Below are the code and all the weights of a small trained network. Each question names an input and a class and asks about switching units off, where a switched-off unit gives its printed mean instead of its output.

import numpy as np


def w(rows, s, z=0):
    codes = np.array(rows[::2]) - 128.0
    scale = np.full(codes.shape[1], s)
    scale[-1] = z or s
    return codes * scale


def norm(h):
    return h / np.sqrt((h * h).mean(-1, keepdims=True) + 1e-5)


def f(y):
    return np.maximum(y, 0)


def log_softmax(a):
    a = a - a.max(-1, keepdims=True)
    return a - np.log(np.exp(a).sum(-1, keepdims=True))


def net(x, mask):
    res = np.array(x, float).reshape(1, 3) / 4 @ E
    u = 0
    for l in range(2):
        y = f(norm(res) @ A[l][:, :-1].T + A[l][:, -1])
        res = res + np.where(mask[u : u + 3], y, B[l][:, -1]) @ B[l][:, :-1]
        u += 3
    return log_softmax(norm(res)[-1] @ U[:, :-1].T + U[:, -1])


A, B = {}, {}
E = w([
[13,1,114,203,192],'x0',
[244,54,141,159,139],'x1',
[82,157,94,65,208],'x2',
],0.0075)
A[0] = w([
[158,106,110,151,178,83],'L0N0',
[33,12,144,254,40,2],'L0N1',
[38,52,136,161,159,140],'L0N2',
],0.0096,0.0029)
B[0] = w([
[110,97,141,95,154,157],'L0N0',
[176,252,147,167,156,255],'L0N1',
[130,93,43,144,80,235],'L0N2',
],0.019,0.0086)
A[1] = w([
[8,208,156,119,114,12],'L1N0',
[182,106,194,158,204,13],'L1N1',
[87,92,172,232,225,5],'L1N2',
],0.017,0.0021)
B[1] = w([
[150,166,75,254,177,253],'L1N0',
[79,99,165,110,130,226],'L1N1',
[145,205,75,134,166,173],'L1N2',
],0.021,0.005)
U = w([
[97,44,211,137,73,1],'0',
[132,246,54,243,145,244],'1',
[187,232,223,63,23,97],'2',
[90,98,182,18,200,44],'3',
[35,56,40,117,145,19],'4',
],0.013,0.0034)

Each question gives the input, the list of numbers given to net, and the class t.
The units are the neurons (one row each of A and B). Each row of codes is followed by its name. A weight is (code - 128) times the scale printed after its matrix; where a second scale follows, it is the last column's (A, B and U).
mask holds one flag per neuron, layer by layer. A switched-off neuron (its flag False) gives its mean, the last column of its row in B, instead of its output. The means were averaged over made-up inputs and are rounded, as every weight is.
A unit's drop is (log p(t) with every unit on - log p(t) with that unit switched off) / (log p(t) with every unit on - log p(t) with every unit switched off).
The circuit of an input: a set's keep is (log p(t) with only the set's units on - log p(t) with every unit switched off) / (log p(t) with every unit on - log p(t) with every unit switched off). Starting from all 6 units, units are removed one at a time, each time the one whose removal leaves the highest keep (on an exact tie, the one counted first), for as long as the keep stays at least 0.8.
units of the circuit, in order: the units of the circuit, biggest drop first
most important unit: the unit with the biggest drop
k most important neurons: the k neurons with the biggest drops, biggest first
top k neurons in layer l: the k neurons of layer l with the biggest drops, biggest first
drop of u: that unit's drop, to one decimal
input [-4,1,3], class 2: units of the circuit, in order	L1N0, L0N1, L0N2
input [1,-1,2], class 4: most important unit	L0N1
input [-4,8,3], class 3: 3 most important neurons	L0N2, L0N1, L1N1
input [-1,7,-8], class 2: 2 most important neurons	L1N0, L0N2
input [1,5,-8], class 2: units of the circuit, in order	L1N0, L0N2
input [8,2,8], class 4: 4 most important neurons	L0N2, L1N0, L0N1, L0N0
input [3,8,4], class 4: units of the circuit, in order	L0N1, L1N0
input [-4,8,8], class 3: 2 most important neurons	L0N2, L0N1
input [-4,5,-6], class 2: top 2 neurons in layer 0	L0N2, L0N0
input [1,5,-1], class 3: units of the circuit, in order	L1N1, L0N2, L1N0
input [-3,2,0], class 2: 4 most important neurons	L1N0, L0N2, L0N0, L0N1
input [-3,5,5], class 3: 2 most important neurons	L0N2, L0N1
input [-3,-1,-1], class 2: top 2 neurons in layer 0	L0N1, L0N0
input [6,-1,8], class 4: units of the circuit, in order	L0N2, L0N1
input [2,-1,5], class 4: units of the circuit, in order	L0N1
input [1,8,-3], class 3: top 2 neurons in layer 1	L1N1, L1N0
input [-4,8,4], class 3: top 2 neurons in layer 0	L0N2, L0N1
input [0,3,2], class 3: 2 most important neurons	L0N2, L1N0
input [-8,-1,-4], class 2: top 2 neurons in layer 0	L0N1, L0N2
input [-6,8,7], class 3: top neuron in layer 1	L1N1
input [-5,5,0], class 2: 2 most important neurons	L1N0, L0N2
input [-8,1,-2], class 2: drop of L1N1	0.0
input [-7,3,-1], class 2: drop of L1N0	0.5
input [-6,8,8], class 3: drop of L0N2	0.3
input [-2,8,5], class 3: drop of L0N2	0.2
